[-37.6  -8.1 -34.7  -3.5 -27.8 -17.9  -9.4  -1.4   2.5   4.9   4.5   6.4
   9.2  11.4  15.3  19.6  20.7  22.7  25.3  29.8  -8.2  37.9  48.4  60.3
  25.6  94.4  74.5  70.6  75.7  11.4  74.5  63.7  48.5  30.4  10.5  -6.7
 -19.9 -29.4 -39.1 -43.0 -47.8 -51.7 -50.6 -46.1 -36.6 -25.5 -13.4  -2.7
   1.0   3.7  -0.6  22.8  24.7  30.3  38.7  49.9  61.3  70.1  75.7  73.3
  65.0] : k_642
[ 56.7  26.5  66.6  -8.8  73.8  75.8  69.4  54.0  36.8  15.9   0.3 -13.9
 -27.0 -34.0 -42.4 -48.4 -50.4 -51.3 -47.5 -39.9  26.9 -29.5 -17.5  -6.5
 -11.4  94.4   1.9   0.1   3.7 -34.0   1.9  -2.5  -5.6  -7.3  -8.2  -8.9
 -11.3 -15.1 -20.5 -27.8 -36.1 -37.5 -37.2 -30.7 -22.6 -11.5  -3.7   1.3
   3.8   5.2   5.9   7.8  11.0  14.4  18.8  21.1  21.8  23.8  27.3  35.1
  43.6] : k_880
[-37.6  -8.1 -34.7  -3.5 -27.8 -17.9  -9.4  11.4   9.2   4.5  15.3   6.4
  -1.4   2.5   4.9  19.6  20.7  22.7  25.3  29.8  -8.2  37.9  48.4  60.3
  25.6  94.4  74.5  70.6  75.7  11.4  74.5  63.7  48.5  30.4  10.5  -6.7
 -19.9 -29.4 -39.1 -43.0 -47.8 -51.7 -50.6 -46.1 -36.6 -25.5 -13.4  -2.7
   1.0   3.7  -0.6  -3.9  -7.9  -8.6  -8.2  -9.5 -11.5 -15.9 -23.4 -30.1
 -35.7] : k_141
which: [-37.6  -8.1 -34.7  -3.5 -27.8 -17.9  -9.4  11.4   9.2   4.5  15.3   6.4
  -1.4   2.5   4.9  19.6  20.7  22.7  25.3  29.8  -8.2  37.9  48.4  60.3
  25.6  94.4  74.5  70.6  75.7  11.4  74.5  63.7  48.5  30.4  10.5  -6.7
 -19.9 -29.4 -39.1 -43.0 -47.8 -51.7 -50.6 -46.1 -36.6 -25.5 -13.4  -2.7
   1.0   3.7  -0.6  -3.9  -7.9  -8.6  -8.2  -9.5 -11.5 -15.9 -23.4 -30.1
 -35.7]
k_141
which: [38.7 49.9 61.3 70.1 75.7]
k_642
tags:
[-8.2] -> k_449
[74.6] -> k_431
[-8.3] -> k_410
[74.5] -> k_182
[26.9] -> k_519
join k_141 21: 
k_449
which: [-1.4  2.5  4.9  4.5  6.4  9.2 11.4 15.3]
k_642

[-43.2   6.8 -44.9 -21.5] -> k_382
[-29.7 -15.7 -22.6 -12.1] -> k_651
[-60.8  13.9 -67.0  77.6] -> k_819
[  8.4  -2.7 -33.1 -15.5] -> k_384
[-22.6 -29.7 -15.7   4.9] -> k_949
[ 21.4   6.1 -85.4 -44.9] -> k_463
start: [-67.0  77.6]
k_819, 3
which: [-29.7 -15.7 -22.6]
k_651
start: [-29.7 -15.7 -22.6]
k_651, 1
which: [-22.6 -29.7]
k_949

[-23.0 -22.1   0.9   0.1 -25.3   7.3   0.1   9.0   0.5 -25.8  44.8   3.3
  -4.6   0.4   1.0   9.2  -4.0   0.1 -21.4  13.4] : k_420
[ -1.4   3.6   0.7   0.4  -3.8 -18.6  -8.8  13.3  -0.6  17.4 -10.0  -0.6
   1.5 -13.1  -1.1  -8.8   6.7  -0.3   5.0   5.6] : k_478
[-23.0 -22.1   0.9   0.1 -25.3   7.3   0.1   9.0   0.5 -25.8  44.8   3.3
  -4.6   0.4   1.0   9.2  -4.0   0.5 -33.2 -10.8] : k_720
[ -1.4   3.6   0.7   0.4  -3.8 -18.6  -8.8  13.3   0.5  17.4 -10.0  -0.6
   1.5 -13.1  -1.1  -8.8   6.7  -0.3   5.0   5.6] : k_752
[-38.1  43.7   1.2  -0.4  -4.6 -12.1 -18.0  27.7   1.4  79.7  42.4   1.1
   9.3  -2.1   0.9  17.0  12.4   0.3  -5.3  26.1] : k_268
[-10.5  -3.5   1.9   0.3  13.9   5.6  14.2  -5.4   0.5  -0.6  -4.3  -0.9
  -0.1   0.2   0.7  12.5   7.8   0.3  -3.4  -1.6] : k_703
[ 15.8   2.5   0.6   1.0 -35.4 -18.4 -13.7  33.4   0.7  31.8  15.9   3.8
  -0.9  -3.5   0.1 -21.3   5.2  -0.1   5.6  12.0] : k_830
which: [-23.0 -22.1   0.9   0.1 -25.3   7.3   0.1   9.0   0.5 -25.8  44.8   3.3
  -4.6   0.4   1.0   9.2  -4.0   0.5 -33.2 -10.8]
k_720
start: [ 1.1  9.3 -2.1  0.9 17.0 12.4  0.3 -5.3]
k_268, 12

[  1.9  -8.9   3.1  34.8  10.9  14.2 -20.3]  k_366
[ 33.9  -6.0  15.8  -5.8 -25.5  38.6  42.9]  k_103
[  4.3  -2.1   6.1 -69.9  -1.2 -23.3  13.4]  k_870
[ 60.9 -35.1  -3.1 -19.4   8.4   0.3 -44.2]  k_575
[-24.6 -27.3 -18.2  11.2  17.8 -10.7 -52.2]  k_451
[ 97.4 -23.0   4.4 -13.1 -18.7  -6.1 -18.9]  k_583
[  3.3  22.2   0.1 -43.4 -19.7 -21.6  85.0]  k_776
[ 31.1  27.9 -11.6  10.4   1.9 -44.0  30.8]  k_592
[ -1.0 -75.5  23.2  15.0  39.6  10.2 -21.4]  k_961
[ 52.5 -34.2  -1.4 -23.2  11.5  22.3 -39.1]  k_2
which: [ 27.9 -11.6  10.4   1.9 -44.0]
k_592
Table of tags by key:
[-39.1] -> k_317
[-18.8] -> k_474
[38.6] -> k_827
[30.8] -> k_453
[13.5] -> k_444
[42.9] -> k_330
[15.8] -> k_189
[-18.9] -> k_554
[13.4] -> k_675
[30.7] -> k_479
[42.8] -> k_737
join k_103 7: 
k_330
which: [ 60.9 -35.1  -3.1 -19.4   8.4   0.3 -44.2]
k_575
start: [-18.2  11.2  17.8 -10.7]
k_451, 3
which: [  1.9  -8.9   3.1  34.8  10.9  14.2 -20.3]
k_366

[-58.7 -58.3   4.1 -21.0  67.1 -36.2  58.0 -10.5  77.2 -32.0  -6.9 -13.7
  18.1  29.4 -17.9  68.4  28.5 -26.7  26.7]  k_155
[-17.2  -4.6 -22.9 -11.8  53.0 -14.6 -41.7   8.3  42.0  -6.9 -32.0 -13.7
  18.1   2.7  56.9 -48.9 -31.7  -0.7 -45.6]  k_164
[ 16.3  28.7   4.2 -17.2  -4.6 -22.9 -11.8  53.0 -14.6 -41.7   8.3  42.2
  12.1   6.7 -45.4   7.4  32.4 -21.9  18.4]  k_833
start: [-58.3   4.1]
k_155, 2
which: [-17.2  -4.6 -22.9 -11.8  53.0 -14.6 -41.7   8.3  42.2]
k_833
which: [-32.0  -6.9 -13.7  18.1]
k_155
Table of tags by key:
[29.4] -> k_78
[6.7] -> k_970
[-58.3] -> k_360
join k_155 14: 
k_78
which: [-58.7 -58.3   4.1 -21.0  67.1 -36.2  58.0 -10.5  77.2 -32.0  -6.9 -13.7
  18.1  29.4 -17.9  68.4  28.5 -26.7  26.7]
k_155
which: [ 16.3  28.7   4.2 -17.2  -4.6 -22.9 -11.8  53.0 -14.6 -41.7   8.3  42.2
  12.1   6.7 -45.4   7.4  32.4 -21.9  18.4]
k_833

[ 47.4  17.5 -11.5   4.7  63.9   1.3   8.6   9.9  -3.1   0.1  26.5  -3.0
   3.0   0.5  -1.2   5.3  10.8  10.6   7.8  67.2  22.4  -2.1] -> k_146
[36.8 -2.2 -0.4 -1.3 33.0  4.8  4.1  1.8  7.6  5.5 -1.2 -3.0  3.0  5.3
 26.5  0.5  2.8 12.0 -2.6 43.3 15.2  3.3] -> k_296
[-11.5   4.6  -1.1   2.7 -72.5  -5.4  12.8  10.7  -1.7  18.9  15.1   3.3
  -4.4   1.3 -48.4  -2.7  -6.1  -1.2   6.1 -81.9 -33.0   9.9] -> k_916
start: [-1.2 -3.0  3.0  5.3 26.5  0.5]
k_296, 11
start: [-11.5   4.7]
k_146, 3
Table of tags by key:
[-1.1] -> k_162
[-0.4] -> k_254
[-1.2] -> k_402
join k_916 3: 
k_162
which: [1.3 8.6 9.9]
k_146
start: [ 0.5  2.8 12.0]
k_296, 16
which: [  3.3  -4.4   1.3 -48.4  -2.7  -6.1  -1.2   6.1 -81.9 -33.0   9.9]
k_916

[-19.9 -45.6  -8.5  -1.0  -4.4 -15.7  17.0  -3.9  28.6  -8.4 -21.9  -1.6
  32.0 -12.9  47.4]  k_20
[ -0.8  23.0 -19.5  31.6 -28.2 -12.3  -8.1  46.6  15.1 -16.5  36.8  18.6
  12.9 -22.3  12.0]  k_152
[-22.8 -16.0  10.1  -4.0 -27.9 -35.6  23.4  53.7  16.2 -23.4 -21.0  -6.0
  20.7  43.6 -16.7]  k_934
[ -6.9 -61.5  24.0  25.5 -21.8 -15.9  12.0 -42.7  32.7   7.2  33.5  16.7
   4.6  76.7  48.4]  k_392
[-30.5  24.4  -6.0  18.1 -17.0 -19.1  73.9 -26.2 -28.5  -8.0 -34.4   5.9
 -38.3  46.5 -11.4]  k_699
[-40.0   0.5   7.3   6.4 -66.7  79.8 -33.2  29.3 -16.4  44.2 -79.8  13.0
  -7.5   5.6 -17.6]  k_202
[ 27.4 -14.9  -9.9 -34.5  44.8  -3.1 -28.0 -20.2   7.8  23.7  40.4  -9.8
 -24.7  84.2 -27.3]  k_801
[-20.0  13.4  30.0 -12.6 -20.4  -7.7 -19.5 -73.0  32.2 -12.3  -7.7  -3.3
 -10.8 -18.1  31.0]  k_508
[ 44.0  -0.9  14.7  -6.6  73.5   1.6 -10.1 -56.9   8.1  29.4  54.1 -13.7
   1.6  56.9  -2.5]  k_445
[ 32.7  12.3  26.1  35.1   9.4  21.8  28.2 -24.0  11.3   0.8  40.3  22.2
 -26.0 -51.7  -6.3]  k_849
which: [-19.1  73.9 -26.2]
k_699
which: [20.7 43.6]
k_934
start: [ -3.3 -10.8]
k_508, 12
start: [ -8.4 -21.9  -1.6  32.0]
k_20, 10
which: [ 54.1 -13.7   1.6  56.9  -2.5]
k_445
tags:
[-16.4] -> k_721
[15.1] -> k_552
[-28.5] -> k_738
[-66.7] -> k_106
[7.8] -> k_307
join k_202 9: 
k_721

[-11.1  58.5  -6.0   3.3  10.6   2.3   7.4  22.0  -5.9  -5.0   3.9  -9.1
 -27.1 -14.9 -12.2] = k_452
[  6.6  -6.2  25.7  -5.3 -11.1  58.5  -6.0   3.3  10.7   2.3   7.4 -23.4
  26.9  -3.3  -7.0] = k_578
[  3.6   4.9  28.1  19.9 -43.0 -49.6   2.5  22.0  -5.9  -5.0   7.4  19.2
  15.1 -10.5  16.4] = k_290
[  8.0  10.1 -21.1  -9.1  61.0 -85.1 -17.5   0.5   7.6 -22.6  -9.1 -14.9
 -27.1   3.9  44.1] = k_49
[  8.2 -28.1  20.8  -1.3  40.5 -43.5 -20.8 -25.2  33.4  -6.1   1.3  51.7
 -27.2   1.8  -8.4] = k_871
tags:
[7.6] -> k_767
[-42.9] -> k_863
[-43.0] -> k_139
[-5.9] -> k_178
[-6.0] -> k_151
[10.8] -> k_691
[33.4] -> k_705
[10.7] -> k_729
join k_290 9: 
k_178
which: [ -9.1 -14.9 -27.1   3.9]
k_49
start: [-11.1  58.5  -6.0   3.3  10.7   2.3   7.4]
k_578, 5
which: [ 25.7  -5.3 -11.1  58.5]
k_578
which: [  4.9  28.1  19.9 -43.0 -49.6   2.5  22.0  -5.9  -5.0   7.4]
k_290
start: [ 28.1  19.9 -43.0 -49.6   2.5  22.0  -5.9  -5.0   7.4  19.2  15.1 -10.5]
k_290, 3

[ 44.5  13.3  16.8  -7.1 -51.8 -12.3  37.0 -29.5  11.7 -24.1  -3.5  -7.9
   0.7  22.0 -14.4  -8.7  20.0 -13.1  -0.8  18.3  16.6  21.6   2.0   6.1
 -15.0   0.5  -1.6   8.9   0.5  12.4  25.9   2.5 -30.5   8.9 -11.0 -41.1
   6.0  26.9 -17.7 -25.8  13.7  34.0  19.9  14.2  -2.0]  k_875
[ 34.3  19.3  18.5  -9.2 -52.0 -14.6  21.3 -32.1  18.0 -20.8  -6.2  -8.7
  -6.7  20.3 -11.8 -10.0  15.5  -9.1   2.6  17.8  13.8  20.1 -20.3  -2.8
 -15.4   1.4  -2.7  10.7   4.2  13.8  21.5   0.6 -29.8   9.5 -11.6 -40.6
   8.6  36.8 -19.0 -26.2  18.6  33.3  20.1  17.8 -26.4]  k_525
[ 68.9   9.4  12.7 -10.8 -61.0  -3.6  53.1 -27.5   1.1 -26.0   0.2   3.1
   5.4  16.6 -20.5  -2.5  29.5 -28.1  -5.6  18.8   7.9  23.7   8.7  13.3
 -15.2   3.1  -0.8  10.3   0.6  12.6  37.0   4.2 -30.9   7.8  -6.8   8.6
 -40.6  23.3 -16.9 -25.0  -1.6  34.1  20.3  13.3   8.7]  k_418
[ 27.9  18.2  18.2 -10.0 -80.3 -11.6  33.0 -30.4  15.9 -24.0  -5.0  -5.6
   3.4  17.4 -10.4  -5.2  19.5 -12.2   0.9  16.8  11.8  22.8   2.5  -2.0
 -14.4   1.2  -2.3  10.7   1.0  13.7  27.5   1.2 -29.3   8.9 -11.0 -40.7
  -3.4  26.4 -17.7 -26.1  -7.9  33.3  22.5  17.8  -9.1]  k_936
[ 28.9   9.4  12.7 -10.8 -61.0  -3.6  53.1 -27.5   1.1 -26.0   0.2   3.1
   5.4  16.6 -20.5  -2.5  29.5 -28.1  -5.6  18.8   7.9  23.7   8.7  13.3
  -9.1   3.1  -0.8  10.3   0.6  12.6  37.0   4.2 -30.9   7.8  -6.8 -39.9
  -7.6  23.3 -16.9 -25.0  -1.6  34.1  20.3  13.3   8.7]  k_811
[ 32.5  13.6  16.4  -8.8 -74.3 -10.9  36.7 -28.8   9.5 -24.8  -3.5  -4.2
   3.9  18.1 -14.7  -6.8  22.2 -14.7  -1.4  17.7  14.1  22.8   5.2   4.4
 -14.3   1.9  -1.4  10.2   0.4  13.0  31.1   2.6 -30.0   8.8 -10.0 -40.5
   0.1  24.6 -17.5 -25.9   0.3  34.0  20.7  14.4   1.4]  k_223
tags:
[12.4] -> k_922
[-15.3] -> k_181
[12.5] -> k_367
[-15.2] -> k_888
[-15.0] -> k_440
[-14.9] -> k_945
[-15.1] -> k_172
join k_875 25: 
k_440
start: [-40.6   8.6]
k_525, 36
which: [ 28.9   9.4  12.7 -10.8 -61.0  -3.6  53.1 -27.5   1.1 -26.0   0.2   3.1
   5.4  16.6 -20.5  -2.5  29.5 -28.1  -5.6  18.8   7.9  23.7   8.7  13.3
  -9.1   3.1  -0.8  10.3   0.6  12.6  37.0   4.2 -30.9   7.8  -6.8 -39.9
  -7.6  23.3 -16.9 -25.0  -1.6  34.1  20.3  13.3   8.7]
k_811

[-29.3  -0.6  12.4  -2.0 -26.7  -3.7  -6.1  12.5 -10.4] : k_857
[-11.8   2.8   5.7 -26.9  38.6  -3.7  -6.1  12.5 -10.4] : k_506
[-29.3  -0.6  44.7  -2.0 -26.7   8.0 -16.6  10.8 -22.8] : k_965
[-11.8   2.8   5.7  -0.8  24.9   8.0  -6.5 -26.9  38.6] : k_226
which: [ 24.9   8.0  -6.5 -26.9  38.6]
k_226
tags:
[5.7] -> k_710
[44.7] -> k_211
[5.6] -> k_187
[-26.9] -> k_960
join k_226 3: 
k_710
which: [-0.6 12.4]
k_857
start: [ -0.6  44.7  -2.0 -26.7   8.0]
k_965, 2
which: [-11.8   2.8   5.7  -0.8  24.9   8.0  -6.5 -26.9  38.6]
k_226
which: [-11.8   2.8   5.7 -26.9  38.6  -3.7  -6.1  12.5 -10.4]
k_506
start: [-26.7  -3.7  -6.1]
k_857, 5

